Here is a tiny trained network, its code and every weight. The questions are about switching its units off for an input and a target symbol, where a switched-off unit gives its printed mean instead of its output.

import numpy as np


def w(rows, s, z=0):
    codes = np.array(rows[::2]) - 128.0
    scale = np.full(codes.shape[1], s)
    scale[-1] = z or s
    return codes * scale


def norm(h):
    return h / np.sqrt((h * h).mean(-1, keepdims=True) + 1e-5)


def f(y):
    return np.maximum(y, 0)


def softmax(a):
    e = np.exp(a - a.max(-1, keepdims=True))
    return e / e.sum(-1, keepdims=True)


def log_softmax(a):
    a = a - a.max(-1, keepdims=True)
    return a - np.log(np.exp(a).sum(-1, keepdims=True))


def net(x, mask):
    ids = ['αβγδεζηλμπστψω'.index(c) for c in x.split()]
    T = len(ids)
    res = E[ids] + P[:T]
    r = norm(res)
    for j in range(3):
        rows = slice(3 * j, 3 * j + 3)
        q, k, v = (r @ M[0][rows].T for M in (Q, K, V))
        z = softmax(np.where(np.tri(T) > 0, q @ k.T / 3**0.5, -1e9)) @ v
        o = O[0][rows]
        res = res + np.where(mask[j], z, o[:, -1]) @ o[:, :-1]
    y = f(norm(res) @ A[0][:, :-1].T + A[0][:, -1])
    res = res + np.where(mask[3:7], y, B[0][:, -1]) @ B[0][:, :-1]
    return log_softmax(norm(res)[-1] @ U[:, :-1].T + U[:, -1])


Q, K, V, O, A, B = {}, {}, {}, {}, {}, {}
E = w([
[129,139,153],'α',
[114,140,171],'β',
[127,145,112],'γ',
[143,135,135],'δ',
[251,175,135],'ε',
[163,162,107],'ζ',
[136,146,121],'η',
[124,113,154],'λ',
[119,85,106],'μ',
[142,114,78],'π',
[125,100,100],'σ',
[165,96,123],'τ',
[127,137,138],'ψ',
[128,155,218],'ω',
],0.021)
P = w([
[131,74,201],'0',
[75,140,93],'1',
[234,132,213],'2',
[80,113,100],'3',
[236,80,203],'4',
[79,113,100],'5',
[213,255,188],'6',
[80,113,101],'7',
],0.0058)
Q[0] = w([
[172,231,244],'H1',
[218,15,138],'H1',
[87,117,250],'H1',
[126,46,88],'H2',
[124,163,188],'H2',
[133,33,124],'H2',
[100,145,161],'H3',
[110,166,122],'H3',
[122,206,150],'H3',
],0.013)
K[0] = w([
[111,205,246],'H1',
[230,15,191],'H1',
[40,95,227],'H1',
[126,119,183],'H2',
[83,151,101],'H2',
[114,135,182],'H2',
[178,63,162],'H3',
[175,143,156],'H3',
[190,136,97],'H3',
],0.013)
V[0] = w([
[19,159,136],'H1',
[114,46,129],'H1',
[87,2,125],'H1',
[144,169,109],'H2',
[125,137,22],'H2',
[156,127,128],'H2',
[102,149,129],'H3',
[188,128,108],'H3',
[229,41,194],'H3',
],0.007)
O[0] = w([
[60,75,118,155],'H1',
[61,254,147,105],'H1',
[123,219,82,91],'H1',
[133,113,127,141],'H2',
[138,67,144,81],'H2',
[125,118,95,131],'H2',
[118,157,57,115],'H3',
[136,70,140,150],'H3',
[128,80,122,252],'H3',
],0.0048,0.0033)
A[0] = w([
[206,203,171,180],'N1',
[116,177,246,101],'N2',
[122,62,245,161],'N3',
[66,125,126,4],'N4',
],0.011,0.0032)
B[0] = w([
[103,247,56,236],'N1',
[118,131,64,210],'N2',
[151,177,122,255],'N3',
[175,72,230,144],'N4',
],0.012,0.0078)
U = w([
[79,81,87,232],'α',
[26,136,76,92],'β',
[210,167,146,101],'γ',
[76,141,76,117],'δ',
[248,104,153,111],'ε',
[210,121,68,70],'ζ',
[111,184,153,105],'η',
[94,134,54,115],'λ',
[131,108,202,252],'μ',
[196,71,66,123],'π',
[1,156,167,119],'σ',
[179,189,224,64],'τ',
[81,173,80,119],'ψ',
[73,191,188,102],'ω',
],0.021,0.011)

Each question gives the input, a string of symbols that net reads in full, and the target symbol t.
The units are the heads (3 rows each of Q, K, V and O) and the neurons (one row each of A and B). Each row of codes is followed by its name. A weight is (code - 128) times the scale printed after its matrix; where a second scale follows, it is the last column's (O, A, B and U).
mask holds one flag per unit, heads first, then neurons. A switched-off unit (its flag False) gives its mean, the last column of its rows in O or B, instead of its output. The means were averaged over made-up inputs and are rounded, as every weight is.
A unit's drop is (log p(t) with every unit on - log p(t) with that unit switched off) / (log p(t) with every unit on - log p(t) with every unit switched off).
The circuit of an input: a set's keep is (log p(t) with only the set's units on - log p(t) with every unit switched off) / (log p(t) with every unit on - log p(t) with every unit switched off). Starting from all 7 units, units are removed one at a time, each time the one whose removal leaves the highest keep (on an exact tie, the one counted first), for as long as the keep stays at least 0.8.
units of the circuit, in order: the units of the circuit, biggest drop first
top k neurons: the k neurons with the biggest drops, biggest first
which heads matter: for each layer, one digit per head in row order, 1 if its drop is at least 0.15 and else 0, layers parted by /
drop when u is switched off: that unit's drop, to one decimal
input λ τ β δ α μ μ ζ, target ζ: which heads matter	100
input δ γ ψ α, target τ: top 3 neurons	N3; N1; N2
input η δ β ψ δ γ, target α: units of the circuit, in order	N1; N3; H1
input η δ η σ γ γ, target α: top 3 neurons	N1; N3; N2
input λ δ η ψ λ ψ η ψ, target μ: top 2 neurons	N1; N4
input ζ ω α δ, target ε: units of the circuit, in order	N1; H1
input γ ψ ψ α, target τ: units of the circuit, in order	N1; N4
input ω η δ λ η ψ ε ψ, target μ: top 2 neurons	N1; N2
input α η ψ μ μ α λ η, target π: top 3 neurons	N1; N2; N4
input α η η δ, target ε: top 3 neurons	N1; N2; N3
input ψ γ β γ ψ γ δ λ, target σ: top 3 neurons	N1; N4; N3
input γ γ λ ψ ψ λ ψ η, target π: top 2 neurons	N1; N2
input ψ η γ γ ε λ, target σ: drop when N1 is switched off	0.6
input γ ε λ δ ω ψ ζ ζ, target ζ: drop when H1 is switched off	1.3
